Below are the code and all the weights of a small trained network. Each question names an input and a class and asks about switching units off, where a switched-off unit gives its printed mean instead of its output.

import numpy as np


def w(rows, s, z=0):
    codes = np.array(rows[::2]) - 128.0
    scale = np.full(codes.shape[1], s)
    scale[-1] = z or s
    return codes * scale


def f(y):
    return y / 2 * (1 + np.tanh(0.7978845608 * (y + 0.044715 * y**3)))


def log_softmax(a):
    a = a - a.max(-1, keepdims=True)
    return a - np.log(np.exp(a).sum(-1, keepdims=True))


def net(x, mask):
    res = np.array(x, float).reshape(1, 7) / 4 @ E
    y = f(res @ A[0][:, :-1].T + A[0][:, -1])
    res = res + np.where(mask, y, B[0][:, -1]) @ B[0][:, :-1]
    return log_softmax(res[-1] @ U[:, :-1].T + U[:, -1])


A, B = {}, {}
E = w([
[185,194,109,99,229],'x0',
[122,135,220,2,112],'x1',
[130,139,138,138,121],'x2',
[132,138,132,135,120],'x3',
[237,36,188,157,139],'x4',
[139,136,126,131,114],'x5',
[123,121,128,122,137],'x6',
],0.012)
A[0] = w([
[117,59,164,83,59,213],'neuron 0',
[77,61,86,234,57,252],'neuron 1',
[224,91,171,174,179,149],'neuron 2',
[166,33,217,145,112,111],'neuron 3',
[181,181,161,42,156,85],'neuron 4',
[165,193,79,149,187,222],'neuron 5',
[200,61,201,97,83,54],'neuron 6',
[177,86,145,179,175,147],'neuron 7',
[101,73,74,179,74,169],'neuron 8',
[115,218,83,111,135,241],'neuron 9',
[93,141,128,103,92,67],'neuron 10',
[85,106,145,99,66,38],'neuron 11',
[109,169,61,182,201,131],'neuron 12',
[6,105,155,73,92,221],'neuron 13',
],0.013,0.0043)
B[0] = w([
[166,178,147,174,185,218],'neuron 0',
[90,126,147,62,198,248],'neuron 1',
[144,30,135,75,49,222],'neuron 2',
[202,77,107,189,217,230],'neuron 3',
[64,122,144,70,187,208],'neuron 4',
[93,86,60,142,112,214],'neuron 5',
[161,108,88,146,185,220],'neuron 6',
[110,9,115,98,52,192],'neuron 7',
[83,138,170,51,188,200],'neuron 8',
[123,148,105,144,159,221],'neuron 9',
[152,162,143,97,70,156],'neuron 10',
[177,156,170,154,110,172],'neuron 11',
[141,113,35,215,116,214],'neuron 12',
[162,228,146,146,117,233],'neuron 13',
],0.013,0.016)
U = w([
[9,167,140,116,188,226],'0',
[142,107,98,215,198,151],'1',
[113,69,177,71,191,198],'2',
[115,61,127,140,83,1],'3',
[140,180,181,152,134,61],'4',
],0.015,0.0056)

Each question gives the input, the list of numbers given to net, and the class t.
The units are the neurons (one row each of A and B). Each row of codes is followed by its name. A weight is (code - 128) times the scale printed after its matrix; where a second scale follows, it is the last column's (A, B and U).
mask holds one flag per neuron, in row order. A switched-off neuron (its flag False) gives its mean, the last column of its row in B, instead of its output. The means were averaged over made-up inputs and are rounded, as every weight is.
A unit's drop is (log p(t) with every unit on - log p(t) with that unit switched off) / (log p(t) with every unit on - log p(t) with every unit switched off).
The circuit of an input: a set's keep is (log p(t) with only the set's units on - log p(t) with every unit switched off) / (log p(t) with every unit on - log p(t) with every unit switched off). Starting from the 12 units with the biggest drops (on a tie, the unit counted first), units are removed one at a time, each time the one whose removal leaves the highest keep (on an exact tie, the one counted first), for as long as the keep stays at least 0.8.
circuit, biggest first: the units of the circuit, biggest drop first
unit that matters most: the unit with the biggest drop
top k neurons: the k neurons with the biggest drops, biggest first
drop of u: that unit's drop, to one decimal
input [-7,-1,-4,5,4,4,-7], class 2: top 2 neurons	[neuron 1; neuron 8]
input [1,-3,-7,-8,5,-8,-5], class 3: circuit, biggest first	[neuron 7; neuron 2]
input [-1,3,5,5,6,-2,-1], class 1: circuit, biggest first	[neuron 3]
input [6,0,1,-7,5,5,-8], class 3: circuit, biggest first	[neuron 1; neuron 2]
input [0,-1,0,6,-3,-7,5], class 0: top 3 neurons	[neuron 3; neuron 6; neuron 0]
input [-6,0,0,5,-3,-2,8], class 0: top 3 neurons	[neuron 1; neuron 8; neuron 3]
input [0,6,-6,5,-7,8,-7], class 4: top 2 neurons	[neuron 13; neuron 1]
input [-3,1,-5,0,-7,3,2], class 4: top 2 neurons	[neuron 13; neuron 4]
input [-3,1,-6,6,-3,-5,-7], class 4: top 3 neurons	[neuron 4; neuron 13; neuron 5]
input [7,1,-1,4,-2,1,-2], class 0: top 2 neurons	[neuron 3; neuron 4]
input [8,2,-5,0,-5,1,3], class 0: top 2 neurons	[neuron 4; neuron 3]
input [-7,-1,-6,-6,0,8,-6], class 0: top 3 neurons	[neuron 2; neuron 1; neuron 7]
input [-3,2,4,2,8,-3,-5], class 1: top 2 neurons	[neuron 3; neuron 6]
input [2,0,-5,7,3,0,3], class 3: unit that matters most	neuron 1
input [2,-3,-2,-2,8,-3,2], class 3: top 2 neurons	[neuron 2; neuron 7]
input [0,-1,1,5,2,-5,-7], class 2: top 2 neurons	[neuron 12; neuron 5]
input [-1,-4,1,0,-6,0,-8], class 0: drop of neuron 3	0.1
input [0,-5,-3,-2,-7,3,7], class 0: drop of neuron 8	0.4
input [-7,2,-8,0,0,7,4], class 4: drop of neuron 13	0.2
input [5,-3,-4,7,1,-8,-7], class 3: unit that matters most	neuron 3
input [0,3,4,-8,-2,-7,7], class 4: drop of neuron 8	0.2
